Below are the code and all the weights of a small trained network. Each question names an input and a class and asks about switching units off, where a switched-off unit gives its printed mean instead of its output.

import numpy as np


def w(rows, s, z=0):
    codes = np.array(rows[::2]) - 128.0
    scale = np.full(codes.shape[1], s)
    scale[-1] = z or s
    return codes * scale


def norm(h):
    return h / np.sqrt((h * h).mean(-1, keepdims=True) + 1e-5)


def f(y):
    return y / 2 * (1 + np.tanh(0.7978845608 * (y + 0.044715 * y**3)))


def log_softmax(a):
    a = a - a.max(-1, keepdims=True)
    return a - np.log(np.exp(a).sum(-1, keepdims=True))


def net(x, mask):
    res = np.array(x, float).reshape(1, 3) / 4 @ E
    u = 0
    for l in range(2):
        y = f(norm(res) @ A[l][:, :-1].T + A[l][:, -1])
        res = res + np.where(mask[u : u + 9], y, B[l][:, -1]) @ B[l][:, :-1]
        u += 9
    return log_softmax(norm(res)[-1] @ U[:, :-1].T + U[:, -1])


A, B = {}, {}
E = w([
[205,78,123,185,84,130,113],'x0',
[235,88,255,65,224,20,186],'x1',
[140,159,148,127,134,126,100],'x2',
],0.0092)
A[0] = w([
[91,119,188,52,151,83,148,2],'0.n0',
[155,108,135,94,118,181,46,72],'0.n1',
[125,91,45,2,163,137,113,236],'0.n2',
[103,60,118,158,74,200,85,145],'0.n3',
[157,171,164,89,76,95,136,27],'0.n4',
[211,115,98,114,137,124,119,221],'0.n5',
[140,121,143,220,97,207,137,31],'0.n6',
[80,167,91,106,141,192,136,224],'0.n7',
[125,149,143,126,169,135,80,88],'0.n8',
],0.0096,0.0016)
B[0] = w([
[59,38,203,190,86,159,216,219],'0.n0',
[120,2,131,124,85,190,180,144],'0.n1',
[85,179,128,38,125,138,145,178],'0.n2',
[149,50,158,113,120,188,103,252],'0.n3',
[63,143,107,157,106,157,182,143],'0.n4',
[192,126,101,172,139,171,146,182],'0.n5',
[95,134,200,156,145,133,42,203],'0.n6',
[182,219,127,50,135,60,193,255],'0.n7',
[116,170,90,63,135,149,113,138],'0.n8',
],0.0083,0.0061)
A[1] = w([
[145,72,146,133,81,129,139,248],'1.n0',
[204,101,125,198,152,64,138,122],'1.n1',
[67,118,207,90,178,144,120,7],'1.n2',
[118,249,107,42,144,170,131,60],'1.n3',
[55,172,134,147,70,149,141,88],'1.n4',
[89,133,132,86,125,152,176,218],'1.n5',
[76,132,177,138,166,164,154,43],'1.n6',
[51,126,158,127,139,82,175,166],'1.n7',
[145,102,113,148,63,123,68,77],'1.n8',
],0.012,0.0021)
B[1] = w([
[176,175,74,82,139,150,52,200],'1.n0',
[185,225,31,187,166,126,254,195],'1.n1',
[41,101,144,168,118,62,129,177],'1.n2',
[83,157,12,61,5,154,232,255],'1.n3',
[182,126,188,94,167,73,225,183],'1.n4',
[96,87,180,13,163,100,155,206],'1.n5',
[98,83,208,192,197,106,73,164],'1.n6',
[116,44,153,150,94,122,44,200],'1.n7',
[156,41,244,158,65,117,110,175],'1.n8',
],0.0058,0.0094)
U = w([
[84,169,81,45,77,135,205,218],'0',
[71,39,241,137,175,77,178,135],'1',
[124,209,111,155,138,32,22,3],'2',
[91,212,128,182,171,135,125,39],'3',
[138,139,83,118,186,125,99,13],'4',
[128,142,46,151,141,125,82,24],'5',
[178,58,161,172,66,200,37,194],'6',
[246,134,85,206,181,123,227,188],'7',
],0.011,0.0049)

Each question gives the input, the list of numbers given to net, and the class t.
The units are the neurons (one row each of A and B). Each row of codes is followed by its name. A weight is (code - 128) times the scale printed after its matrix; where a second scale follows, it is the last column's (A, B and U).
mask holds one flag per neuron, layer by layer. A switched-off neuron (its flag False) gives its mean, the last column of its row in B, instead of its output. The means were averaged over made-up inputs and are rounded, as every weight is.
A unit's drop is (log p(t) with every unit on - log p(t) with that unit switched off) / (log p(t) with every unit on - log p(t) with every unit switched off).
The circuit of an input: a set's keep is (log p(t) with only the set's units on - log p(t) with every unit switched off) / (log p(t) with every unit on - log p(t) with every unit switched off). Starting from the 12 units with the biggest drops (on a tie, the unit counted first), units are removed one at a time, each time the one whose removal leaves the highest keep (on an exact tie, the one counted first), for as long as the keep stays at least 0.8.
circuit, biggest first: the units of the circuit, biggest drop first
most important unit: the unit with the biggest drop
k most important neurons: the k neurons with the biggest drops, biggest first
k most important neurons of layer l: the k neurons of layer l with the biggest drops, biggest first
drop of u: that unit's drop, to one decimal
input [4,8,1], class 7: most important unit -> 1.n1
input [1,-7,6], class 6: circuit, biggest first -> (0.n3, 1.n3)
input [6,0,-5], class 6: 3 most important neurons -> (0.n7, 0.n6, 0.n3)
input [3,8,2], class 7: circuit, biggest first -> (1.n1, 0.n5)
input [4,0,7], class 6: 3 most important neurons -> (0.n7, 0.n1, 0.n6)
input [1,3,-1], class 7: circuit, biggest first -> (0.n5, 1.n1)
input [0,1,7], class 1: 3 most important neurons of layer 0 -> (0.n7, 0.n4, 0.n3)
input [3,0,0], class 6: 2 most important neurons of layer 0 -> (0.n7, 0.n6)
input [1,3,4], class 7: 3 most important neurons of layer 0 -> (0.n5, 0.n2, 0.n6)
input [-7,2,-5], class 1: drop of 0.n0 -> 1.3
input [3,7,-1], class 7: drop of 1.n1 -> 0.2
input [4,-1,-7], class 6: drop of 1.n1 -> 0.0
